Here is a tiny trained network, its code and every weight. The questions are about switching its units off for an input and a class, where a switched-off unit gives its printed mean instead of its output.

import numpy as np


def w(rows, s, z=0):
    codes = np.array(rows[::2]) - 128.0
    scale = np.full(codes.shape[1], s)
    scale[-1] = z or s
    return codes * scale


def norm(h):
    return h / np.sqrt((h * h).mean(-1, keepdims=True) + 1e-5)


def f(y):
    return y / 2 * (1 + np.tanh(0.7978845608 * (y + 0.044715 * y**3)))


def log_softmax(a):
    a = a - a.max(-1, keepdims=True)
    return a - np.log(np.exp(a).sum(-1, keepdims=True))


def net(x, mask):
    res = np.array(x, float).reshape(1, 7) / 4 @ E
    u = 0
    for l in range(2):
        y = f(norm(res) @ A[l][:, :-1].T + A[l][:, -1])
        res = res + np.where(mask[u : u + 8], y, B[l][:, -1]) @ B[l][:, :-1]
        u += 8
    return log_softmax(norm(res)[-1] @ U[:, :-1].T + U[:, -1])


A, B = {}, {}
E = w([
[131,248,94,158,73,184,161],'x0',
[131,125,128,129,127,128,134],'x1',
[79,110,92,131,152,147,162],'x2',
[181,157,161,100,229,180,157],'x3',
[138,134,89,69,124,106,135],'x4',
[130,129,122,133,132,123,127],'x5',
[175,88,68,140,125,187,68],'x6',
],0.014)
A[0] = w([
[101,153,164,138,143,92,148,17],'0.n0',
[140,167,71,38,124,74,110,36],'0.n1',
[199,167,178,133,103,80,82,2],'0.n2',
[169,143,62,58,135,66,157,51],'0.n3',
[179,154,175,124,110,99,82,28],'0.n4',
[16,114,81,135,186,168,150,26],'0.n5',
[122,123,187,253,147,145,116,12],'0.n6',
[118,123,167,224,147,129,119,66],'0.n7',
],0.014,0.0065)
B[0] = w([
[139,151,96,39,122,84,73,155],'0.n0',
[88,99,156,84,103,205,186,211],'0.n1',
[225,125,170,173,83,91,173,193],'0.n2',
[84,84,157,111,104,194,205,212],'0.n3',
[199,116,128,170,112,84,184,168],'0.n4',
[251,120,132,152,82,75,186,255],'0.n5',
[85,90,114,41,99,191,213,213],'0.n6',
[81,96,145,56,107,185,184,190],'0.n7',
],0.021,0.0029)
A[1] = w([
[148,198,169,117,248,147,159,44],'1.n0',
[99,115,50,171,164,84,202,42],'1.n1',
[133,102,97,174,157,188,82,114],'1.n2',
[81,54,167,137,197,53,126,1],'1.n3',
[82,254,100,173,114,138,161,44],'1.n4',
[50,197,200,116,169,37,175,93],'1.n5',
[35,146,116,164,69,64,113,63],'1.n6',
[162,126,126,124,95,113,138,49],'1.n7',
],0.021,0.0034)
B[1] = w([
[50,86,143,202,70,80,118,214],'1.n0',
[160,127,152,161,88,116,137,173],'1.n1',
[148,158,51,95,117,101,139,176],'1.n2',
[140,192,215,105,179,171,114,215],'1.n3',
[158,141,207,66,207,153,98,254],'1.n4',
[175,127,2,110,114,148,113,233],'1.n5',
[69,91,129,192,100,97,133,227],'1.n6',
[131,137,123,162,188,101,154,182],'1.n7',
],0.026,0.009)
U = w([
[133,183,206,91,193,165,51,250],'0',
[67,91,136,82,90,204,202,115],'1',
[46,103,139,224,78,82,78,120],'2',
[250,143,153,185,108,87,174,6],'3',
[166,164,3,87,117,128,75,133],'4',
],0.015,0.0018)

Each question gives the input, the list of numbers given to net, and the class t.
The units are the neurons (one row each of A and B). Each row of codes is followed by its name. A weight is (code - 128) times the scale printed after its matrix; where a second scale follows, it is the last column's (A, B and U).
mask holds one flag per neuron, layer by layer. A switched-off neuron (its flag False) gives its mean, the last column of its row in B, instead of its output. The means were averaged over made-up inputs and are rounded, as every weight is.
A unit's drop is (log p(t) with every unit on - log p(t) with that unit switched off) / (log p(t) with every unit on - log p(t) with every unit switched off).
The circuit of an input: a set's keep is (log p(t) with only the set's units on - log p(t) with every unit switched off) / (log p(t) with every unit on - log p(t) with every unit switched off). Starting from the 12 units with the biggest drops (on a tie, the unit counted first), units are removed one at a time, each time the one whose removal leaves the highest keep (on an exact tie, the one counted first), for as long as the keep stays at least 0.8.
units of the circuit, in order: the units of the circuit, biggest drop first
unit that matters most: the unit with the biggest drop
k most important neurons: the k neurons with the biggest drops, biggest first
k most important neurons of layer l: the k neurons of layer l with the biggest drops, biggest first
drop of u: that unit's drop, to one decimal
input [-5,6,5,2,2,-6,8], class 4: units of the circuit, in order => 1.n2
input [-4,-3,-3,3,6,-6,8], class 4: 2 most important neurons => 1.n2, 1.n4
input [-6,-3,-2,-5,3,6,-4], class 0: 2 most important neurons of layer 1 => 1.n3, 1.n0
input [5,-4,4,2,4,8,-5], class 0: 2 most important neurons of layer 1 => 1.n4, 1.n2
input [4,-2,0,6,-5,8,-4], class 2: 2 most important neurons of layer 0 => 0.n3, 0.n1
input [-3,8,6,6,-1,-6,8], class 4: 2 most important neurons => 1.n2, 1.n6
input [0,-3,3,4,7,-7,7], class 1: units of the circuit, in order => 1.n5, 1.n4
input [5,5,2,-8,7,2,6], class 2: 3 most important neurons of layer 1 => 1.n6, 1.n5, 1.n3
input [7,5,8,1,1,2,3], class 3: 2 most important neurons of layer 1 => 1.n1, 1.n3
input [-1,-5,-6,2,4,-7,-7], class 4: 3 most important neurons => 1.n5, 0.n5, 0.n0
input [5,6,-3,2,-6,8,-6], class 1: 2 most important neurons => 0.n6, 0.n7
input [-6,6,0,-7,1,8,8], class 4: 2 most important neurons => 1.n2, 1.n0
input [2,1,-6,6,-2,2,-8], class 4: 2 most important neurons of layer 1 => 1.n5, 1.n6
input [4,-2,-6,6,3,-7,2], class 2: unit that matters most => 1.n0
input [7,-2,5,-5,7,5,-4], class 0: 2 most important neurons of layer 1 => 1.n4, 1.n0
input [5,-2,6,-1,2,6,1], class 3: 3 most important neurons => 0.n5, 1.n1, 1.n3
input [-5,-4,-1,-6,-6,-8,-4], class 1: 2 most important neurons of layer 0 => 0.n7, 0.n6
input [-7,-5,7,-7,3,-7,1], class 0: 3 most important neurons of layer 1 => 1.n3, 1.n0, 1.n5
input [4,-8,6,5,-1,7,-2], class 3: 3 most important neurons of layer 1 => 1.n6, 1.n4, 1.n1
input [-1,4,-8,-8,-8,5,-2], class 1: 3 most important neurons => 0.n6, 0.n7, 1.n0
input [0,2,-6,8,7,4,1], class 2: most important neuron of layer 1 => 1.n0
input [-1,-3,-8,-6,7,-2,8], class 3: 2 most important neurons => 1.n5, 0.n2
input [6,2,-4,3,-5,3,7], class 4: 2 most important neurons => 1.n2, 1.n3
input [-6,-1,6,7,1,0,-2], class 2: 2 most important neurons of layer 1 => 1.n0, 1.n4
input [3,-6,3,-2,8,2,6], class 1: 2 most important neurons of layer 0 => 0.n1, 0.n3
input [-1,-1,-7,5,-8,-6,3], class 1: 2 most important neurons of layer 0 => 0.n6, 0.n7
input [5,1,2,-1,4,-6,3], class 0: most important neuron => 1.n4
input [-6,-8,6,-4,-6,7,-4], class 0: 2 most important neurons of layer 1 => 1.n3, 1.n0
input [-6,-8,-3,7,-1,3,2], class 2: 2 most important neurons => 1.n0, 1.n4
input [-7,-8,-6,-5,-4,-5,4], class 0: drop of 1.n3 => 0.8
